Below are the code and all the weights of a small trained network. Each question names an input and a target symbol and asks about switching units off, where a switched-off unit gives its printed mean instead of its output.

import numpy as np


def w(rows, s, z=0):
    codes = np.array(rows[::2]) - 128.0
    scale = np.full(codes.shape[1], s)
    scale[-1] = z or s
    return codes * scale


def norm(h):
    return h / np.sqrt((h * h).mean(-1, keepdims=True) + 1e-5)


def f(y):
    return y / 2 * (1 + np.tanh(0.7978845608 * (y + 0.044715 * y**3)))


def softmax(a):
    e = np.exp(a - a.max(-1, keepdims=True))
    return e / e.sum(-1, keepdims=True)


def log_softmax(a):
    a = a - a.max(-1, keepdims=True)
    return a - np.log(np.exp(a).sum(-1, keepdims=True))


def net(x, mask):
    ids = ['αβγξπτω'.index(c) for c in x.split()]
    T = len(ids)
    res = E[ids] + P[:T]
    u = 0
    for l in range(3):
        q, k, v = (norm(res) @ M[l].T for M in (Q, K, V))
        z = softmax(np.where(np.tri(T) > 0, q @ k.T / 2**0.5, -1e9)) @ v
        res = res + np.where(mask[u], z, O[l][:, -1]) @ O[l][:, :-1]
        u += 1
        y = f(norm(res) @ A[l][:, :-1].T + A[l][:, -1])
        res = res + np.where(mask[u : u + 12], y, B[l][:, -1]) @ B[l][:, :-1]
        u += 12
    return log_softmax(norm(res)[-1] @ U[:, :-1].T + U[:, -1])


Q, K, V, O, A, B = {}, {}, {}, {}, {}, {}
E = w([
[81,123,145,113,52,150,79],'α',
[148,129,106,18,192,176,69],'β',
[94,28,194,155,182,131,122],'γ',
[141,151,97,183,58,181,99],'ξ',
[168,145,156,155,25,97,138],'π',
[75,188,122,89,73,78,187],'τ',
[201,141,37,163,87,105,250],'ω',
],0.0021)
P = w([
[178,111,250,31,71,173,148],'0',
[94,139,117,133,80,135,111],'1',
[107,88,78,128,127,82,91],'2',
[147,170,188,162,150,188,218],'3',
[123,162,135,142,166,117,92],'4',
[107,61,51,138,189,60,75],'5',
],0.0021)
Q[0] = w([
[102,141,166,136,79,193,171],'0.h1',
[157,236,254,102,80,235,198],'0.h1',
],0.0043)
K[0] = w([
[125,138,108,142,80,112,139],'0.h1',
[140,138,117,127,4,104,137],'0.h1',
],0.011)
V[0] = w([
[95,21,226,182,155,93,175],'0.h1',
[131,142,131,218,31,1,143],'0.h1',
],0.0021)
O[0] = w([
[46,48,180,204,75,65,199,253],'0.h1',
[194,186,250,178,171,77,144,92],'0.h1',
],0.0024,0.00067)
A[0] = w([
[74,141,193,75,73,112,5,60],'0.n1',
[80,142,196,78,86,134,23,54],'0.n2',
[92,126,125,66,91,102,94,96],'0.n3',
[115,155,90,119,180,47,135,7],'0.n4',
[156,169,122,124,94,145,114,131],'0.n5',
[128,128,128,128,128,128,128,128],'0.n6',
[181,203,169,107,168,105,53,6],'0.n7',
[123,127,208,212,133,135,168,26],'0.n8',
[160,81,104,92,167,58,83,114],'0.n9',
[127,110,137,132,148,130,123,111],'0.n10',
[128,130,94,156,106,101,90,115],'0.n11',
[121,130,120,64,210,170,133,105],'0.n12',
],0.0033,0.0018)
B[0] = w([
[176,86,129,119,211,86,126,254],'0.n1',
[161,82,109,114,210,96,145,211],'0.n2',
[156,135,149,116,146,92,136,164],'0.n3',
[113,190,115,113,118,120,162,2],'0.n4',
[107,107,128,140,174,125,118,176],'0.n5',
[128,128,128,128,129,128,128,128],'0.n6',
[89,89,79,142,48,65,134,32],'0.n7',
[133,162,61,60,78,121,78,169],'0.n8',
[133,187,166,124,52,147,133,143],'0.n9',
[119,136,127,128,95,127,127,107],'0.n10',
[145,152,142,145,142,141,102,163],'0.n11',
[126,115,162,149,2,121,139,92],'0.n12',
],0.0034,0.00069)
Q[1] = w([
[88,16,35,118,151,63,51],'1.h1',
[76,29,53,114,99,2,46],'1.h1',
],0.0043)
K[1] = w([
[142,67,218,89,138,193,64],'1.h1',
[135,71,253,76,109,162,74],'1.h1',
],0.0047)
V[1] = w([
[55,169,171,29,143,78,135],'1.h1',
[162,135,46,142,169,85,252],'1.h1',
],0.0028)
O[1] = w([
[34,224,142,112,152,132,118,103],'1.h1',
[162,127,58,132,184,161,255,1],'1.h1',
],0.0034,0.00073)
A[1] = w([
[109,178,127,79,125,53,193,30],'1.n1',
[34,71,126,107,118,130,113,81],'1.n2',
[152,138,212,205,147,111,150,55],'1.n3',
[153,136,123,117,115,105,125,88],'1.n4',
[102,122,31,36,115,119,74,27],'1.n5',
[77,196,95,175,46,183,146,94],'1.n6',
[173,3,138,73,68,130,113,6],'1.n7',
[136,139,115,130,147,115,120,129],'1.n8',
[190,157,136,158,112,44,110,20],'1.n9',
[131,146,100,152,164,92,115,111],'1.n10',
[87,133,149,117,100,123,51,77],'1.n11',
[83,147,146,116,101,111,38,54],'1.n12',
],0.0037,0.0016)
B[1] = w([
[116,125,105,229,161,253,55,67],'1.n1',
[124,138,121,145,66,75,203,231],'1.n2',
[160,176,92,47,36,65,74,147],'1.n3',
[138,152,143,141,106,165,134,103],'1.n4',
[194,254,98,36,49,110,152,142],'1.n5',
[104,66,190,75,218,78,77,102],'1.n6',
[83,230,28,218,215,152,97,229],'1.n7',
[141,134,156,110,141,152,125,123],'1.n8',
[146,135,227,96,50,179,126,105],'1.n9',
[128,119,189,75,139,200,117,117],'1.n10',
[153,92,86,95,129,172,218,251],'1.n11',
[176,87,88,89,141,206,224,251],'1.n12',
],0.0022,0.0011)
Q[2] = w([
[181,112,1,215,70,97,129],'2.h1',
[154,112,14,205,75,99,136],'2.h1',
],0.0017)
K[2] = w([
[45,226,187,81,16,254,200],'2.h1',
[33,213,183,86,2,227,202],'2.h1',
],0.0014)
V[2] = w([
[115,116,204,110,47,254,124],'2.h1',
[83,156,176,43,158,130,144],'2.h1',
],0.0017)
O[2] = w([
[112,253,106,250,126,136,149,254],'2.h1',
[244,85,69,223,140,108,129,159],'2.h1',
],0.0016,0.00054)
A[2] = w([
[108,162,83,165,50,163,151,85],'2.n1',
[82,105,74,115,174,151,145,101],'2.n2',
[143,121,140,106,134,163,154,135],'2.n3',
[141,97,115,190,156,193,51,33],'2.n4',
[148,132,116,162,142,145,96,93],'2.n5',
[49,232,153,163,169,133,115,2],'2.n6',
[3,44,122,175,57,72,155,53],'2.n7',
[180,62,96,141,95,117,124,131],'2.n8',
[93,85,144,91,129,163,126,140],'2.n9',
[66,130,139,101,114,110,56,79],'2.n10',
[135,177,27,45,93,104,109,12],'2.n11',
[134,147,146,108,130,164,122,144],'2.n12',
],0.0054,0.0041)
B[2] = w([
[141,76,143,115,254,90,95,123],'2.n1',
[180,166,208,149,60,100,97,138],'2.n2',
[99,143,52,160,149,109,150,141],'2.n3',
[54,44,148,36,103,204,169,128],'2.n4',
[89,106,160,75,106,119,162,119],'2.n5',
[24,229,221,114,201,133,134,104],'2.n6',
[56,99,42,246,82,75,101,255],'2.n7',
[69,191,142,113,135,133,154,179],'2.n8',
[111,149,42,162,140,69,73,157],'2.n9',
[221,106,103,186,193,147,237,125],'2.n10',
[128,216,30,7,117,134,76,148],'2.n11',
[88,136,82,149,99,102,107,140],'2.n12',
],0.0031,0.0036)
U = w([
[171,50,164,104,242,57,67,29],'α',
[144,200,33,31,111,122,72,221],'β',
[58,94,67,217,83,62,95,254],'γ',
[63,40,161,64,95,222,139,158],'ξ',
[217,156,224,143,17,123,85,57],'π',
[43,237,203,140,182,132,126,90],'τ',
[214,133,97,170,161,173,253,44],'ω',
],0.005,0.0007)

Each question gives the input, a string of symbols that net reads in full, and the target symbol t.
The units are the heads (2 rows each of Q, K, V and O) and the neurons (one row each of A and B). Each row of codes is followed by its name. A weight is (code - 128) times the scale printed after its matrix; where a second scale follows, it is the last column's (O, A, B and U).
mask holds one flag per unit, layer by layer, with each layer's heads first. A switched-off unit (its flag False) gives its mean, the last column of its rows in O or B, instead of its output. The means were averaged over made-up inputs and are rounded, as every weight is.
A unit's drop is (log p(t) with every unit on - log p(t) with that unit switched off) / (log p(t) with every unit on - log p(t) with every unit switched off).
The circuit of an input: a set's keep is (log p(t) with only the set's units on - log p(t) with every unit switched off) / (log p(t) with every unit on - log p(t) with every unit switched off). Starting from the 12 units with the biggest drops (on a tie, the unit counted first), units are removed one at a time, each time the one whose removal leaves the highest keep (on an exact tie, the one counted first), for as long as the keep stays at least 0.8.
circuit, biggest first: the units of the circuit, biggest drop first
k most important neurons: the k neurons with the biggest drops, biggest first
top k neurons in layer l: the k neurons of layer l with the biggest drops, biggest first
drop when u is switched off: that unit's drop, to one decimal
input ξ α α τ π, target π: circuit, biggest first	(2.n7 1.n9)
input γ β τ, target β: circuit, biggest first	(1.n5 2.n11)
input β α ω, target β: circuit, biggest first	(0.h1 1.n5 2.n11)
input γ β π, target β: circuit, biggest first	(0.h1 1.n5 2.n11)
input β γ ω τ, target ω: circuit, biggest first	(1.h1)
input τ γ α β, target γ: circuit, biggest first	(0.n12 2.n9 1.n5)
input ω β ξ β, target ξ: top 3 neurons in layer 1	(1.n7 1.n2 1.n5)
input τ α π ξ, target π: 3 most important neurons	(2.n7 1.n3 1.n7)
input α ξ π ξ, target π: 2 most important neurons	(2.n7 1.n3)
input α β ξ γ, target ξ: 4 most important neurons	(0.n8 2.n4 1.n7 2.n7)
input β ξ ξ, target β: 2 most important neurons	(1.n5 2.n11)
input γ π β γ, target π: top 2 neurons in layer 1	(1.n3 1.n7)
input τ β γ β, target γ: top 2 neurons in layer 2	(2.n11 2.n9)
input π ξ α γ, target ξ: top 2 neurons in layer 0	(0.n8 0.n9)
input ω β ξ α, target ξ: 2 most important neurons	(0.n8 2.n4)
input β τ π α, target τ: top neuron in layer 2	(2.n6)
input ξ π ω τ β π, target β: drop when 0.h1 is switched off	1.5
input γ γ τ β, target τ: drop when 2.n7 is switched off	0.1
input β ω α, target β: drop when 1.n5 is switched off	0.2
input α γ α α ω, target ω: drop when 2.n7 is switched off	0.3
input τ γ ξ α, target ξ: most important neuron	(2.n4)
input π α τ γ, target τ: top 2 neurons in layer 2	(2.n7 2.n6)
